Below is a small trained network, with its code and all its weights. Each question gives an input and a class and asks what happens when units are switched off, that is, made to give their printed mean instead of their output.

import numpy as np


def w(rows, s, z=0):
    codes = np.array(rows[::2]) - 128.0
    scale = np.full(codes.shape[1], s)
    scale[-1] = z or s
    return codes * scale


def f(y):
    return y / 2 * (1 + np.tanh(0.7978845608 * (y + 0.044715 * y**3)))


def log_softmax(a):
    a = a - a.max(-1, keepdims=True)
    return a - np.log(np.exp(a).sum(-1, keepdims=True))


def net(x, mask):
    res = np.array(x, float).reshape(1, 6) / 4 @ E
    y = f(res @ A[0][:, :-1].T + A[0][:, -1])
    res = res + np.where(mask, y, B[0][:, -1]) @ B[0][:, :-1]
    return log_softmax(res[-1] @ U[:, :-1].T + U[:, -1])


A, B = {}, {}
E = w([
[119,91,152,174,48,189,181,59,152],'x0',
[73,87,102,197,44,29,139,73,44],'x1',
[78,130,105,223,78,21,53,116,211],'x2',
[152,192,66,46,1,120,49,31,31],'x3',
[242,175,117,159,109,26,228,72,140],'x4',
[13,162,84,42,124,114,103,17,223],'x5',
],0.0046)
A[0] = w([
[112,144,113,189,20,139,46,64,196,61],'n0',
[94,128,126,134,151,96,117,156,152,196],'n1',
[128,160,95,88,81,15,107,75,60,137],'n2',
[187,106,144,247,100,81,195,173,20,69],'n3',
[113,127,135,128,169,157,148,143,217,254],'n4',
[172,142,147,112,157,164,119,176,105,84],'n5',
[57,125,125,89,133,203,197,73,147,154],'n6',
[61,123,122,181,200,55,97,208,195,71],'n7',
[225,135,139,78,200,202,124,228,95,75],'n8',
[52,135,120,69,92,144,69,112,66,12],'n9',
[80,127,130,57,139,177,96,141,43,216],'n10',
[231,162,107,93,119,62,160,67,154,232],'n11',
],0.012,0.001)
B[0] = w([
[91,120,142,124,5,118,129,155,146,229],'n0',
[107,126,142,146,133,114,107,137,131,156],'n1',
[121,161,142,95,146,83,78,68,85,241],'n2',
[213,57,87,185,118,114,130,111,123,254],'n3',
[113,129,155,130,170,134,173,152,151,184],'n4',
[143,145,111,113,110,137,101,122,157,173],'n5',
[101,85,143,124,155,164,154,67,147,195],'n6',
[98,130,149,161,177,75,83,162,174,220],'n7',
[159,172,116,91,91,175,79,128,197,243],'n8',
[89,121,99,146,126,148,138,171,60,219],'n9',
[110,117,71,130,170,153,108,139,91,215],'n10',
[168,179,158,116,145,93,165,127,85,208],'n11',
],0.027,0.0092)
U = w([
[144,205,162,68,135,43,110,54,41,69],'0',
[46,87,59,119,141,158,97,163,41,65],'1',
[79,118,187,165,206,80,99,202,194,132],'2',
[82,68,157,86,189,202,224,46,157,205],'3',
[78,117,153,111,14,110,126,142,127,2],'4',
[195,202,191,83,189,133,253,134,139,82],'5',
[227,52,90,197,108,97,136,111,110,159],'6',
[183,195,97,50,123,205,73,141,192,249],'7',
],0.0056,0.00086)

Each question gives the input, the list of numbers given to net, and the class t.
The units are the neurons (one row each of A and B). Each row of codes is followed by its name. A weight is (code - 128) times the scale printed after its matrix; where a second scale follows, it is the last column's (A, B and U).
mask holds one flag per neuron, in row order. A switched-off neuron (its flag False) gives its mean, the last column of its row in B, instead of its output. The means were averaged over made-up inputs and are rounded, as every weight is.
A unit's drop is (log p(t) with every unit on - log p(t) with that unit switched off) / (log p(t) with every unit on - log p(t) with every unit switched off).
The circuit of an input: a set's keep is (log p(t) with only the set's units on - log p(t) with every unit switched off) / (log p(t) with every unit on - log p(t) with every unit switched off). Starting from all 12 units, units are removed one at a time, each time the one whose removal leaves the highest keep (on an exact tie, the one counted first), for as long as the keep stays at least 0.8.
units of the circuit, in order: the units of the circuit, biggest drop first
most important unit: the unit with the biggest drop
k most important neurons: the k neurons with the biggest drops, biggest first
drop when u is switched off: that unit's drop, to one decimal
input [-8,-8,4,5,0,8], class 0: most important neuron => [n2]
input [3,-3,0,-2,2,-2], class 7: units of the circuit, in order => [n3 n9]
input [8,3,2,-6,-7,-4], class 2: 2 most important neurons => [n7 n4]
input [-1,4,0,5,-2,1], class 1: 4 most important neurons => [n9 n11 n10 n8]
input [1,-6,2,1,7,0], class 5: units of the circuit, in order => [n2 n11]
input [0,1,-4,1,1,4], class 3: units of the circuit, in order => [n6 n0 n7]
input [6,1,2,-5,-2,8], class 3: 2 most important neurons => [n6 n4]
input [3,-3,3,6,-5,6], class 1: 3 most important neurons => [n9 n10 n8]
input [2,-6,7,7,5,1], class 0: 2 most important neurons => [n11 n2]
input [4,-2,-8,-1,6,4], class 5: 2 most important neurons => [n11 n10]
input [-2,-8,6,1,4,-8], class 7: 2 most important neurons => [n8 n5]
input [0,-4,5,6,4,-5], class 0: 2 most important neurons => [n11 n2]
input [5,-4,3,1,0,7], class 4: 2 most important neurons => [n0 n10]
input [3,5,5,-5,-2,3], class 2: most important unit => n7
input [5,1,-7,4,-7,6], class 1: 2 most important neurons => [n9 n10]
input [-4,-8,8,8,8,-7], class 0: drop when n11 is switched off => 0.1
input [8,-1,-1,-8,1,7], class 3: drop when n5 is switched off => 0.0
input [6,-1,8,3,0,-1], class 4: drop when n0 is switched off => 0.4
